[128 = 0]
1: [119 130 119 169 143  81 115  77 108 109  98 157 183 129 130 109 117 107
 136 138 128 157 118 144 176  99  49  71 156  93  55 119 105 180 137 124
 149 168 152  93  97]
2: [156 148 111  77  94 110 167 141 109 115 107  98 111 135 116 149  95 129
 143  63 116 117 107 170 169 166  62 130 156 136 125 141  88  98 178 117
 174 140 103 107 116]
3: [113 197 150 102 245  70  97 156 149 168 126 116 216 103 136 129 149  90
 126  98 159 134 168  99 195 186  64  83 106  66  71 120 157 223 127 150
 108 111 192 128  85]
4: [140  68 126 109 103 120 155 127 133  88 184 128  83 103 139 128 143 140
 147 179  90  56 107 119  66 127 109 192 130 127 178 102 102 121 146 156
 126 174  92 125 111]
2 1
5: [155 166 105 104 102 117 158  90 130 132 112  88 143 147  94 152 109 151
 131  98 125 128 103 166 161 160 101 114 159 151 122 148 122  22 161 110
 161  92 113 122 121]
2 1
6: [ 98 146 105 154 179 127 114 145  79 162 104 169 170 120 151 129 129 132
 135 148 151 211 158 137 170 139 155  88 110 108  68 151 163 218 114 101
 131 131 142 129 119]
1 3
7: [135 117 123 149 171  91 122 147  76 139 138 140 168 105 173 131 165  94
 120 126 127 140 140 124 121  93  78 164 122 120 127 151 144 152 154 167
 120 136 117 117  92]
1 6
8: [162 120 138 108  87 124 158 135 201 117 150  91  96 155 110 135 153 137
 114 115 121 112  81 149  79 115 138 212 133 196 168 132 152  90 130 113
 155 127  90 116 149]
4 5
9: [101 147 153  98 129 125  93 165 139 143 157 105 109 133  97 124 140 101
 145 145 126  98 147 120 117 174 109  91  86 111 122 116 155 176 117 143
 122 128 131 120 101]
7 6
10: [119  99 138 122 133 137  69 125 121  94 159 114 107 112 138 136 157  92
 141 136 120  62 141 122  65 118  91 163 153 135 190 105 140  61 121 173
 137 167 126 126  89]
4 7
11: [124 139 170 135  71 152  87 114 178 101 138 116  25 141 114 122 127  95
 120 105 104 114 114 146  52  82  61 153 142 160 159 101 113  84 135 132
 153 185 102  97 131]
10 8
12: [127 110 142 104  43 121 145 100  85  97 109 114  91 160 121 124 116 133
 130 167  99 123  96 167 135 141 147 123 117 180 105 137 113  64 131 119
 162 132  76 109 113]
5 2
13: [126 103  75 138  80 156 119 127 153 162 129 133  85 150  91 139 145 152
 125 144 109 170 109 180  69 123 181 181 148 166 151 135 161  96 137  91
 137 149  65 124 139]
8 12
14: [129 152 137 158 117 155 114 116 151 130 156 107  39 133 114 132 144 132
  88 135 137 119 141  93  51  94 131 157 138 152 168 138 166  65 126 126
 131 104 123 150 177]
8 11
15: [106 175 141 151 197 129  90 119 167 139 120 163 192 130 177 122 131 130
 127 152 165 175 165 112 164 116 108  85  93 100  84 108 131 202  87 120
 108 144 177 135 129]
6 3
16: [137  76  99 160 107 133 102 126 148 137 130 140 172 144 128 128 157 117
 136  83 129 142 108 151  87  73 143 179 144 164 155 133 152  94 120 126
 118 155 104 102 106]
13 8
17: [135 164 172 130 141 153 176 130 151 112 153 124  70 110 113 138 115 175
 119 143 138 156 141  88 125 129 155 113 104 141 142 134 140 159 124  94
 158  91 148 146 190]
14 9
18: [101 170 137 112 133 123  99 158 166 146 117 142  37 138 102 128 144 116
 115 105 140 182 159 140 127 161 101 108 129 136 102 119 157 216 130  76
 160 173 133 121 137]
9 17
19: [118 147 128 175 191 153 107 161 153 132 144 139 200 149 173 114 108 115
 137 150 164 149 143 106 169  94 120  81  96  84 107 111 123 215  95 146
 119 120 158 150 151]
15 6
20: [134 196 139 115 174 101 113 120 184 164  82 111 235 133 113 129 103  94
 138  36 142 167 125 151 208 147  72  63 138  86  66 126 115 145 131 123
 141 113 184  99 111]
3 1
21: [131 130  91  93  89 158 121 113 126 147 101 130  60 139 132 148 134 167
 117 119 144 132 124 149  87 151 180 170 144 179 158 146 123  26 114  91
  98 130  94 141 138]
13 14
22: [ 96  83  82 201 127 155 112 130  20 144  94 178 105 108 156 114 105 113
 121 147 159 150 138 115 101 104 164 104 159  69 110 159 120 171 103 119
 100 139 139 144 139]
6 7
23: [131 164 138  80 152 131 146 156 112 165 122 103 132  91 155 144 121 118
 124 110 120  89 135 125 121 183 153 146  99 100 136 143 102  94 130 160
  79  81 127 151 111]
9 7
24: [152 198 157  76 153  79 173 154 119 140  77  95 168 144 155 133 109 107
 105  41 165 139 118 129 216 156  81 110 111 137  88 165 110 144 140 128
 142  77 162 123 136]
20 2
25: [117 121 126 154  95 139 135 121  84 115 110 108 147 146 100 116  78 112
 147 138 129 108  94 131 154 138 119  49 140  75  88 143 106 143 119 134
 153 103 136 118 136]
1 9
26: [138 126 102 137 138 101 167 131  78 133 130 153 162 121 156 124 133 162
 126 155 130 126 144 105 166 109 116 131 102 131 117 152 111 123 147 132
  75 105 116 130 115]
7 23
27: [141  86  95 151  90 125 142 120 163 132 163 132 118 167 112 113 161 164
 113 180 113 122 114 136 107  80 142 181 117 180 156 111 140 104 142 124
  97 144  74 130 142]
13 8
